Here is a tiny trained network, its code and every weight. The questions are about switching its units off for an input and a target symbol, where a switched-off unit gives its printed mean instead of its output.

import numpy as np


def w(rows, s, z=0):
    codes = np.array(rows[::2]) - 128.0
    scale = np.full(codes.shape[1], s)
    scale[-1] = z or s
    return codes * scale


def f(y):
    return y / 2 * (1 + np.tanh(0.7978845608 * (y + 0.044715 * y**3)))


def softmax(a):
    e = np.exp(a - a.max(-1, keepdims=True))
    return e / e.sum(-1, keepdims=True)


def log_softmax(a):
    a = a - a.max(-1, keepdims=True)
    return a - np.log(np.exp(a).sum(-1, keepdims=True))


def net(x, mask):
    ids = ['αδεημψω'.index(c) for c in x.split()]
    T = len(ids)
    res = E[ids] + P[:T]
    r = res
    for j in range(2):
        rows = slice(2 * j, 2 * j + 2)
        q, k, v = (r @ M[0][rows].T for M in (Q, K, V))
        z = softmax(np.where(np.tri(T) > 0, q @ k.T / 2**0.5, -1e9)) @ v
        o = O[0][rows]
        res = res + np.where(mask[j], z, o[:, -1]) @ o[:, :-1]
    y = f(res @ A[0][:, :-1].T + A[0][:, -1])
    res = res + np.where(mask[2:6], y, B[0][:, -1]) @ B[0][:, :-1]
    return log_softmax(res[-1] @ U[:, :-1].T + U[:, -1])


Q, K, V, O, A, B = {}, {}, {}, {}, {}, {}
E = w([
[172,143,3,142,61,162,118,117,183,181,96,229],'α',
[73,175,176,126,101,223,40,172,103,103,114,255],'δ',
[107,38,123,154,112,216,78,214,184,186,67,169],'ε',
[149,159,96,135,211,197,164,102,73,167,14,221],'η',
[105,78,184,132,199,191,51,89,77,197,63,138],'μ',
[100,182,190,68,118,178,143,110,225,188,61,108],'ψ',
[151,171,141,156,207,113,115,109,195,57,69,108],'ω',
],0.0083)
P = w([
[12,125,55,161,68,3,190,101,106,137,211,154],'0',
[18,233,73,190,79,115,127,130,99,143,67,218],'1',
[119,136,129,209,51,90,166,121,110,153,87,169],'2',
[111,141,112,180,91,117,131,104,137,155,85,168],'3',
[127,130,129,173,98,128,133,108,138,146,85,154],'4',
[142,129,132,155,121,133,111,107,157,155,92,144],'5',
[163,120,134,146,136,145,103,111,162,147,99,131],'6',
[162,120,119,122,148,159,88,107,162,130,88,109],'7',
[190,117,151,115,155,161,96,129,161,127,90,110],'8',
[194,103,156,101,177,164,70,131,162,122,92,104],'9',
[210,109,166,93,188,177,77,151,158,106,90,85],'10',
[216,105,173,75,200,182,67,150,173,111,91,102],'11',
[218,113,173,63,212,177,53,170,191,118,76,133],'12',
],0.0064)
Q[0] = w([
[85,217,147,152,193,198,53,107,219,124,17,191],'h1',
[104,163,103,63,137,49,198,144,94,61,216,55],'h1',
[122,63,99,185,144,203,20,176,158,142,59,209],'h2',
[137,171,128,202,160,188,112,165,145,128,47,255],'h2',
],0.0091)
K[0] = w([
[236,146,204,106,198,216,21,184,162,99,52,92],'h1',
[30,91,92,205,78,86,137,107,42,190,140,220],'h1',
[239,137,158,64,190,193,128,104,133,101,94,86],'h2',
[216,67,189,45,191,254,80,116,132,143,69,89],'h2',
],0.0077)
V[0] = w([
[156,31,63,214,186,156,47,195,81,102,137,189],'h1',
[143,169,150,194,186,52,135,92,165,9,150,86],'h1',
[43,85,254,141,195,133,59,129,102,122,123,64],'h2',
[92,61,106,171,51,113,80,226,222,137,182,129],'h2',
],0.0079)
O[0] = w([
[76,55,120,248,179,115,90,119,175,167,186,199,193],'h1',
[143,198,182,195,144,202,128,53,202,38,110,83,27],'h1',
[74,111,131,170,46,127,100,87,37,239,81,79,251],'h2',
[175,183,141,164,159,132,2,188,134,113,39,146,3],'h2',
],0.0081,0.0014)
A[0] = w([
[217,209,118,99,90,13,127,155,193,27,183,147,73],'n1',
[34,246,153,133,35,150,103,136,21,45,226,229,2],'n2',
[93,137,22,253,80,81,143,81,147,158,142,186,180],'n3',
[85,132,171,99,206,165,124,155,37,114,103,158,248],'n4',
],0.0056,0.0026)
B[0] = w([
[192,143,170,86,159,202,99,43,47,163,160,51,150],'n1',
[166,176,204,113,22,2,152,3,155,111,173,200,132],'n2',
[73,96,187,178,200,140,111,103,90,89,118,96,253],'n3',
[160,120,118,135,82,98,164,179,213,132,102,132,207],'n4',
],0.0074,0.0042)
U = w([
[195,118,130,59,190,150,72,95,124,146,190,151,31],'α',
[173,140,185,128,88,71,105,86,153,147,163,195,84],'δ',
[122,151,100,155,166,113,97,189,158,140,62,168,56],'ε',
[96,69,108,92,162,113,255,146,192,102,204,157,156],'η',
[66,107,129,158,113,92,148,75,42,159,121,60,100],'μ',
[173,158,90,66,62,90,157,171,95,137,90,79,254],'ψ',
[120,173,182,187,113,217,160,76,168,89,77,97,122],'ω',
],0.0059,0.0036)

Each question gives the input, a string of symbols that net reads in full, and the target symbol t.
The units are the heads (2 rows each of Q, K, V and O) and the neurons (one row each of A and B). Each row of codes is followed by its name. A weight is (code - 128) times the scale printed after its matrix; where a second scale follows, it is the last column's (O, A, B and U).
mask holds one flag per unit, heads first, then neurons. A switched-off unit (its flag False) gives its mean, the last column of its rows in O or B, instead of its output. The means were averaged over made-up inputs and are rounded, as every weight is.
A unit's drop is (log p(t) with every unit on - log p(t) with that unit switched off) / (log p(t) with every unit on - log p(t) with every unit switched off).
The circuit of an input: a set's keep is (log p(t) with only the set's units on - log p(t) with every unit switched off) / (log p(t) with every unit on - log p(t) with every unit switched off). Starting from all 6 units, units are removed one at a time, each time the one whose removal leaves the highest keep (on an exact tie, the one counted first), for as long as the keep stays at least 0.8.
circuit, biggest first: the units of the circuit, biggest drop first
top k neurons: the k neurons with the biggest drops, biggest first
which heads matter: for each layer, one digit per head in row order, 1 if its drop is at least 0.15 and else 0, layers parted by /
drop when u is switched off: that unit's drop, to one decimal
input ε ε ε α, target ε: circuit, biggest first	(h2, h1)
input ψ α α, target α: which heads matter	01
input α α ψ α, target ψ: circuit, biggest first	(h1)
input ψ ε ε ψ ψ ε ε δ ε δ, target ε: circuit, biggest first	(h2, h1)
input η μ ψ η, target ψ: which heads matter	10
input ψ ψ α ε ψ ψ μ, target ψ: circuit, biggest first	(h1, n3)
input α ω η α δ ω δ η α, target η: which heads matter	01
input ω μ μ ω ω ω η α μ δ α, target μ: top 2 neurons	(n3, n4)
input ψ ω ε μ ω η ε ε η δ α, target η: which heads matter	11
input ε ε μ α ε ω μ ψ η η δ, target η: which heads matter	01
input α ψ ε ω μ η α η ε δ α ω μ, target ω: which heads matter	10
input α ε ψ η ε ω ε ε α ε μ η, target μ: which heads matter	11
input α ω ω ω μ μ α ε η μ η α, target μ: circuit, biggest first	(h2, n3, h1)
input α ε η δ, target η: circuit, biggest first	(h2)
input ψ η η ε μ η η μ α ε μ ω η, target ω: which heads matter	10
input ω η δ α η μ μ ω δ ε μ δ η, target μ: drop when n4 is switched off	-0.1
input α ε δ μ μ δ ε ε μ, target μ: drop when h1 is switched off	0.4
input μ μ ε ε η ω ε μ ε, target μ: drop when n3 is switched off	0.1
